Below are the code and all the weights of a small trained network. Each question names an input and a class and asks about switching units off, where a switched-off unit gives its printed mean instead of its output.

import numpy as np


def w(rows, s, z=0):
    codes = np.array(rows[::2]) - 128.0
    scale = np.full(codes.shape[1], s)
    scale[-1] = z or s
    return codes * scale


def norm(h):
    return h / np.sqrt((h * h).mean(-1, keepdims=True) + 1e-5)


def f(y):
    return y / 2 * (1 + np.tanh(0.7978845608 * (y + 0.044715 * y**3)))


def log_softmax(a):
    a = a - a.max(-1, keepdims=True)
    return a - np.log(np.exp(a).sum(-1, keepdims=True))


def net(x, mask):
    res = np.array(x, float).reshape(1, 2) / 4 @ E
    u = 0
    for l in range(4):
        y = f(norm(res) @ A[l][:, :-1].T + A[l][:, -1])
        res = res + np.where(mask[u : u + 4], y, B[l][:, -1]) @ B[l][:, :-1]
        u += 4
    return log_softmax(norm(res)[-1] @ U[:, :-1].T + U[:, -1])


A, B = {}, {}
E = w([
[27,115,122,127,38],'x0',
[193,1,141,96,148],'x1',
],0.00052)
A[0] = w([
[102,63,72,127,129,67],'0.n1',
[100,156,85,137,158,255],'0.n2',
[127,130,60,147,194,13],'0.n3',
[220,95,230,8,202,149],'0.n4',
],0.0014,0.00095)
B[0] = w([
[175,76,50,121,63,84],'0.n1',
[215,210,194,7,221,254],'0.n2',
[43,84,244,124,92,48],'0.n3',
[137,90,78,243,194,243],'0.n4',
],0.0011,0.00055)
A[1] = w([
[116,51,172,128,44,160],'1.n1',
[83,141,24,171,75,182],'1.n2',
[137,91,173,120,149,4],'1.n3',
[152,2,133,80,114,183],'1.n4',
],0.0038,0.0019)
B[1] = w([
[104,142,63,3,125,171],'1.n1',
[175,5,124,121,94,177],'1.n2',
[164,247,103,219,172,84],'1.n3',
[116,142,229,86,72,251],'1.n4',
],0.0022,0.0017)
A[2] = w([
[96,170,9,164,206,16],'2.n1',
[255,94,85,131,207,90],'2.n2',
[186,88,212,160,159,44],'2.n3',
[129,226,38,207,215,2],'2.n4',
],0.0037,0.0028)
B[2] = w([
[190,145,137,91,110,17],'2.n1',
[52,114,142,98,54,253],'2.n2',
[209,80,142,139,247,197],'2.n3',
[253,187,59,23,85,237],'2.n4',
],0.0029,0.0006)
A[3] = w([
[212,18,121,205,237,3],'3.n1',
[204,38,243,207,245,41],'3.n2',
[248,252,6,163,117,12],'3.n3',
[49,102,55,185,59,173],'3.n4',
],0.0041,0.0035)
B[3] = w([
[117,36,202,45,135,149],'3.n1',
[238,106,118,44,225,254],'3.n2',
[201,232,4,54,43,197],'3.n3',
[231,207,169,161,212,231],'3.n4',
],0.0033,0.0021)
U = w([
[227,241,11,42,45,251],'0',
[218,28,216,20,245,253],'1',
[223,223,214,247,250,253],'2',
[27,31,225,13,34,252],'3',
[3,13,34,235,142,3],'4',
[15,33,53,233,150,3],'5',
[30,18,47,231,136,3],'6',
[14,33,61,226,154,3],'7',
],0.0047,0.0039)

Each question gives the input, the list of numbers given to net, and the class t.
The units are the neurons (one row each of A and B). Each row of codes is followed by its name. A weight is (code - 128) times the scale printed after its matrix; where a second scale follows, it is the last column's (A, B and U).
mask holds one flag per neuron, layer by layer. A switched-off neuron (its flag False) gives its mean, the last column of its row in B, instead of its output. The means were averaged over made-up inputs and are rounded, as every weight is.
A unit's drop is (log p(t) with every unit on - log p(t) with that unit switched off) / (log p(t) with every unit on - log p(t) with every unit switched off).
The circuit of an input: a set's keep is (log p(t) with only the set's units on - log p(t) with every unit switched off) / (log p(t) with every unit on - log p(t) with every unit switched off). Starting from the 12 units with the biggest drops (on a tie, the unit counted first), units are removed one at a time, each time the one whose removal leaves the highest keep (on an exact tie, the one counted first), for as long as the keep stays at least 0.8.
circuit, biggest first: the units of the circuit, biggest drop first
unit that matters most: the unit with the biggest drop
top k neurons: the k neurons with the biggest drops, biggest first
k most important neurons of layer l: the k neurons of layer l with the biggest drops, biggest first
input [8,7], class 3: unit that matters most	3.n2
input [1,-6], class 2: circuit, biggest first	3.n4, 2.n4, 3.n2
input [1,2], class 3: circuit, biggest first	3.n2, 3.n4
input [3,7], class 3: top 3 neurons	1.n4, 1.n1, 3.n2
input [5,2], class 3: circuit, biggest first	3.n2, 3.n3
input [5,8], class 3: 2 most important neurons of layer 3	3.n2, 3.n3
input [2,6], class 3: top 4 neurons	1.n4, 1.n1, 3.n2, 3.n4
input [1,8], class 3: circuit, biggest first	1.n4, 3.n4
input [7,-8], class 2: circuit, biggest first	3.n4, 3.n3
input [1,-5], class 2: top 4 neurons	1.n3, 1.n2, 3.n4, 2.n3
input [4,8], class 3: top 2 neurons	1.n4, 1.n1
input [1,-1], class 2: top 4 neurons	1.n3, 2.n3, 2.n4, 3.n4
input [5,0], class 2: top 4 neurons	3.n4, 2.n4, 3.n3, 2.n3
input [-8,-1], class 0: top 3 neurons	1.n2, 1.n4, 2.n4
input [3,5], class 3: circuit, biggest first	1.n4, 3.n2
input [-8,-2], class 0: unit that matters most	1.n2
input [-4,-1], class 0: top 2 neurons	1.n2, 1.n4
input [-8,-3], class 0: top 2 neurons	1.n4, 1.n2
input [7,4], class 3: top 2 neurons	3.n2, 3.n3
input [-7,-3], class 0: unit that matters most	1.n4
